Below is a small trained network, with its code and all its weights. Each question gives an input and a class and asks what happens when units are switched off, that is, made to give their printed mean instead of their output.

import numpy as np


def w(rows, s, z=0):
    codes = np.array(rows[::2]) - 128.0
    scale = np.full(codes.shape[1], s)
    scale[-1] = z or s
    return codes * scale


def f(y):
    return np.maximum(y, 0)


def log_softmax(a):
    a = a - a.max(-1, keepdims=True)
    return a - np.log(np.exp(a).sum(-1, keepdims=True))


def net(x, mask):
    res = np.array(x, float).reshape(1, 3) / 4 @ E
    y = f(res @ A[0][:, :-1].T + A[0][:, -1])
    res = res + np.where(mask, y, B[0][:, -1]) @ B[0][:, :-1]
    return log_softmax(res[-1] @ U[:, :-1].T + U[:, -1])


A, B = {}, {}
E = w([
[195,168,6],'x0',
[85,238,119],'x1',
[223,182,190],'x2',
],0.012)
A[0] = w([
[208,189,214,84],'N1',
[181,177,195,46],'N2',
[144,101,129,236],'N3',
[39,109,77,8],'N4',
[181,133,173,23],'N5',
[180,107,61,14],'N6',
[110,194,161,85],'N7',
[80,106,249,67],'N8',
[37,101,114,3],'N9',
[184,137,172,8],'N10',
[178,57,141,100],'N11',
[87,169,145,47],'N12',
[86,99,190,5],'N13',
[85,113,114,103],'N14',
[161,61,148,38],'N15',
[102,182,93,162],'N16',
[163,139,150,48],'N17',
],0.015,0.0044)
B[0] = w([
[111,66,79,228],'N1',
[103,84,80,194],'N2',
[104,152,174,173],'N3',
[119,71,61,189],'N4',
[98,101,75,170],'N5',
[157,231,59,191],'N6',
[41,152,163,173],'N7',
[230,200,62,251],'N8',
[106,77,85,185],'N9',
[82,65,30,170],'N10',
[1,211,168,193],'N11',
[45,187,170,157],'N12',
[176,202,35,191],'N13',
[135,86,87,161],'N14',
[33,187,182,177],'N15',
[109,167,156,177],'N16',
[92,80,86,152],'N17',
],0.0096,0.015)
U = w([
[253,250,101,105],'0',
[102,30,113,112],'1',
[22,227,215,98],'2',
[160,144,194,253],'3',
[172,106,227,116],'4',
[169,111,211,107],'5',
[202,124,231,111],'6',
],0.013,0.026)

Each question gives the input, the list of numbers given to net, and the class t.
The units are the neurons (one row each of A and B). Each row of codes is followed by its name. A weight is (code - 128) times the scale printed after its matrix; where a second scale follows, it is the last column's (A, B and U).
mask holds one flag per neuron, in row order. A switched-off neuron (its flag False) gives its mean, the last column of its row in B, instead of its output. The means were averaged over made-up inputs and are rounded, as every weight is.
A unit's drop is (log p(t) with every unit on - log p(t) with that unit switched off) / (log p(t) with every unit on - log p(t) with every unit switched off).
The circuit of an input: a set's keep is (log p(t) with only the set's units on - log p(t) with every unit switched off) / (log p(t) with every unit on - log p(t) with every unit switched off). Starting from the 12 units with the biggest drops (on a tie, the unit counted first), units are removed one at a time, each time the one whose removal leaves the highest keep (on an exact tie, the one counted first), for as long as the keep stays at least 0.8.
units of the circuit, in order: the units of the circuit, biggest drop first
most important unit: the unit with the biggest drop
k most important neurons: the k neurons with the biggest drops, biggest first
drop of u: that unit's drop, to one decimal
input [4,6,2], class 2: most important unit -> N8
input [-4,-3,-1], class 0: 2 most important neurons -> (N8, N13)
input [1,-3,-2], class 3: 3 most important neurons -> (N7, N12, N16)
input [2,-7,-6], class 2: units of the circuit, in order -> (N11, N15)
input [-2,3,-1], class 3: units of the circuit, in order -> (N11, N6)
input [3,-2,-1], class 3: 2 most important neurons -> (N8, N13)
input [-2,-5,5], class 1: 2 most important neurons -> (N1, N10)
input [5,-3,-5], class 0: 2 most important neurons -> (N6, N1)
input [-5,7,8], class 1: 2 most important neurons -> (N1, N2)
input [-7,1,-7], class 0: 2 most important neurons -> (N8, N13)
input [1,-4,1], class 2: 2 most important neurons -> (N8, N11)
input [7,8,3], class 2: 2 most important neurons -> (N8, N7)
input [6,7,-7], class 1: drop of N8 -> 1.3
input [-2,-4,4], class 1: units of the circuit, in order -> (N10)
input [-4,-5,-4], class 2: drop of N1 -> 0.2
input [3,5,-2], class 2: drop of N8 -> 1.2
input [-5,2,7], class 1: 2 most important neurons -> (N1, N2)
